[[-84, -1, -53, -77, -64],
[-51, -1, -53, -77, -64],
[-34, -1, -53, -77, -64]]	-64

[[-74, 14, 7, -38, -82],
[15, -2, -2, -28, 26],
[-5, -19, -15, 23, 0]]	0

[[75, -39, 5, -107, -28, -85],
[39, -22, 0, -66, -16, -45],
[-42, 25, 2, 68, 16, 43]]	43

[[-61, 60, 44, 25, -52, 52],
[106, -27, -110, 33, -73, -18],
[-20, 48, 22, 24, -71, 11]]	11

[[-11, -40, -47, -81],
[32, -3, 79, 13],
[44, -49, 27, 19]]	19

[[-37, -96, 6, -30, -74],
[35, -85, -57, -75, 34],
[-59, -49, 40, 13, -97]]	-97

[[109, -4, 24, -5, -57, 31],
[60, -38, 16, 45, -61, 21],
[70, -61, 20, 50, -63, 14]]	14

[[-1, 3, -2, 0],
[-92, 1, 0, -2],
[6, 2, 0, -1]]	-1

[[82, -93, 3, -15, -14, -23],
[2, -86, -25, 88, 89, -10],
[102, -10, -7, 5, -53, -53]]	-53
---
[[-449, 17, -434, -417, 74, -169, 604], [726, -857, 3, 262, -287, -218, 753], [-800, -56, -251, -120, -104, -146, 324]] Answer: -449
[[9552, 7649, 1400, 3906], [4764, 5496, 6665, 6651], [7478, 6957, 5869, 6159]] Answer: 9552
[[5394, 1242, 1781, 7553, 6875, 8613], [6759, 1612, 2463, 5795, 6416, 6061], [6186, 2172, 2628, 5863, 6650, 5806]] Answer: 5394
[[81, 102, 73, 200], [51, 76, 138, 143], [124, 75, 44, 140]] Answer: 81
[[3546, 8570, 2747, 8798, 2560], [5465, 9097, 3121, 6952, 4507], [3753, 6957, 3418, 6714, 4217]] Answer: 3546
[[33, 185, 161, 197, 214], [131, 124, 140, 63, 48], [103, 126, 155, 89, 84]] Answer: 33
[[195, 236, 6, 236, 173], [162, 239, 125, 252, 158], [133, 247, 238, 219, 140]] Answer: 195
[[50, 24, 40, 39, 23, 66, 72], [55, 29, 47, 61, 94, 52, 17], [26, 45, 25, 43, 20, 41, 87]] Answer: 50
[[808, 997, 862, 16], [701, 976, 554, 162], [696, 609, 680, 151]] Answer: 808
---
[[-48, -49, 69, 82, 49, 18],
[-78, -89, 80, 61, 88, 81]] Out: -49

[[34, -14, 69, -108],
[-34, -52, 30, 31]] Out: -14

[[18, -89, -61, 9, -81, -38],
[60, 85, -98, 22, -44, 99]] Out: -89

[[-3, 42, 9, -33, 2, 93, 31],
[11, -37, 1, -19, 1, 91, 36]] Out: 42

[[30, 1, 57, 27, 30, -8, 18],
[-27, -30, -8, 6, 43, -102, 28]] Out: 1

[[-67, 4, -16, 3, -38, 14, 21],
[37, 8, -92, -19, 15, -27, 18]] Out: 4

[[-8, 2, -4, -7, 0, -6],
[41, -62, -64, 86, 78, 90]] Out: 2

[[79, -12, 40, 13, 89, -10],
[-23, -13, -33, -7, 25, -19]] Out: -12

[[38, 55, 107, -53],
[36, 41, 14, -114]] Out: 55

[[-70, -92, 90, 75, -13],
[78, 34, -71, -60, 80]] Out: -92
---
{"in": [[286, 592, 589, 447, 635, 617, 664], [253, 708, 389, 426, 844, 634, 800], [84, 720, 460, 485, 783, 645, 940]], "out": "940, 84"}
{"in": [-148, -628, -665, 765, 51], "out": "765, -665"}
{"in": [134, -552, -12, -809, 961, 174], "out": "961, -809"}
{"in": [-14, -16, 20, -35, 42, -7, 14], "out": "42, -35"}
{"in": [[510, -865, 395, 549, 511, 62, -614], [-458, 45, 158, -461, -456, 293, -12], [-171, -218, 459, -205, -190, 36, -175]], "out": "549, -865"}
{"in": [874, 213, 377, 522, 667, 699, 893], "out": "893, 213"}
{"in": [1, -45, 4, 37], "out": "37, -45"}
{"in": [71, 9, 97, 81, 55, 85], "out": "97, 9"}
{"in": [[199, 473, 640, 703, 774, 300], [316, 795, 528, 595, 777, 352], [424, 304, 689, 600, 630, 443]], "out": "795, 199"}
---
(93, -80, 110, 98, -71, 100) >> 100
(88, -101, 28, 95, -96, 33, -94) >> 88
(23, 32, -18, 24, -80) >> 24
(-51, 24, 20, -86, -83) >> 20
(-29, 91, -25, -95) >> -25
((75, 57, -85, -93, -36), (46, -1, -91, 4, -69)) >> 57
((36, 32, 25, -6), (85, 2, -30, 59)) >> 59
((-99, 9, -82, 101, 16, -94), (-18, 40, 108, -100, -36, 86)) >> 101
(-88, -50, 5, 109, 30, 106, 43) >> 106
---
42,15,61,59,8,39
25,34,12,43,62,76
out 62

113,203,142,114,151
73,34,82,65,64
out 65

769,40,238,904,409
-817,-104,-488,-937,-687
out -937

6,2,4,5,6,7,1
5,6,3,7,5,4,4
out 4

135,72,52,25,106
55,211,171,23,110
out 23

1,17,32,0,34,60,44
26,62,32,32,78,50,17
out 50
---
[[-51, 88, 92, -32, 78],
[33, -15, 21, 32, 43],
[89, 92, 29, -36, 77]]	78, 89

[49, 97, -58, 51]	51, 49

[-33, -85, 2, 34, 49, 92]	92, -33

[44, -85, 111, -13, -57, 78, -70]	-70, 44

[-66, -30, 14, -40, -109, -44]	-44, -66

[26, -34, -78, -19, -105, -60, -42]	-42, 26

[75, 3, -26, -36, -97, 26, -31]	-31, 75

[[-13, -82, -3, -64, -44, -8],
[10, 67, 35, 62, -43, -110],
[-26, -76, -15, -42, 34, 52]]	-8, -26
---
[[  1   0   7   9 -74   0 -35]
 [  4   1 -10 -17 -62   3 -82]
 [ -2  -1 -39   1  27   0  11]] Out: 3

[[-14 -26 -41 -92]
 [ 15  10  26  15]
 [  7  29  43  76]] Out: 26

[[-26  -5  12   7 -61]
 [ 44   3 -76  -4 -57]
 [ 42   5 -80  -4 -24]] Out: -4

[[-52  89  -6 -15]
 [-31  31  -4 -21]
 [-43   6   4 -24]] Out: -4

[[  94   91  -69   77   84]
 [ -73  -77   93   71  -83]
 [   4   23   98 -100   50]] Out: 71

[[ -7   8 -22  31 -16]
 [ 17  69  57  -4  -9]
 [ 12  81  48  25 -25]] Out: -4

[[  70   95   65   64]
 [ -99   83 -101 -101]
 [  16   99   15   13]] Out: -101
---
[[54 55 56 54]
 [56 56 55 56]
 [75 68 61 17]] => 56

[[66 15 54 56  6 76]
 [68 16 52 55  9 74]
 [ 8 59  6 40 73 14]] => 74

[[ 247  809  843 -623]
 [ -53  691  862 -923]
 [  13 -394 -715  698]] => -923

[[4 4 7 6 4 5 7]
 [2 4 5 5 4 4 3]
 [3 5 5 6 4 5 4]] => 3

[[81 39 29 48 32 56 45]
 [52 61 65 96 51 48 62]
 [44 53 38 10 57 56 55]] => 62

[[ 470  470 -597  475]
 [ 827  827  348   -9]
 [-351 -351  345 -326]] => -9

[[86 76  9 79 83]
 [15 85 77 98 92]
 [88  3 72 54 15]] => 92

[[64 53 24 53 37 26 53]
 [76 61 48 18 90 61 59]
 [63 53 24 55 36 26 52]] => 59
---
[18, -109, 76, 98] yields 98
[-23, 2, 82, -35] yields -35
[-99, -38, -40, -89] yields -89
[74, 63, 19, 93] yields 93
[3, -60, -89, -7] yields -7
[-45, 46, -64, 88] yields 88
[-2, -35, 16, 92] yields 92
[-14, 91, -45, -42] yields -42
---
-75,105,-90,-3,-42 value -90, 105

-7,2,-20,86,17 value -20, 86

31,83,48,83,40,6,99
20,-7,-9,-35,-2,22,-9
107,64,33,-21,34,85,86
value -35, 107

33,61,79,-80,-71,-8,-41 value -80, 79

47,-27,32,-37,-31
28,56,42,44,26
102,-34,51,1,26
value 42, 102

28,11,-6,-24,9
33,13,-7,-29,11
-98,-39,21,84,-33
value -7, 84

105,18,6,83,-6 value 6, 105
---
-34    8  -26   53
 39   -1  -93   -3
  0  -24   71  -90
-> -1

-99   29   10   13   13   35
-97   30   10   12   16   35
-> 12

 28    0   31  -17
-40  -81   11   52
-27  -51   12   34
-> -81

 34   46  -43  -21   20  -42   45
 46    1   18   17   25   -7   39
-15  -36  -35  -61  -80   13  -35
-> 25

  12  -101   -11    29
  17   -91   -71   -50
-> -91

-21  -57  -20   85   26
 33   69   55  -39  -30
-> 55
---
(62, 88, 82, 50, 23) ⇒ 62
(-33, 16, -4, 36, 27) ⇒ -33
(9386, 5315, 3150, 5442, 7324) ⇒ 9386
(9, 5, 2, 3, 2) ⇒ 9
(77, 46, 12, 25, 32) ⇒ 77
(47, 97, 79, 94, 21) ⇒ 47
(-920, -65, -639, 852, -946) ⇒ -920
(9909, 2987, 4022, 9510, 8101) ⇒ 9909
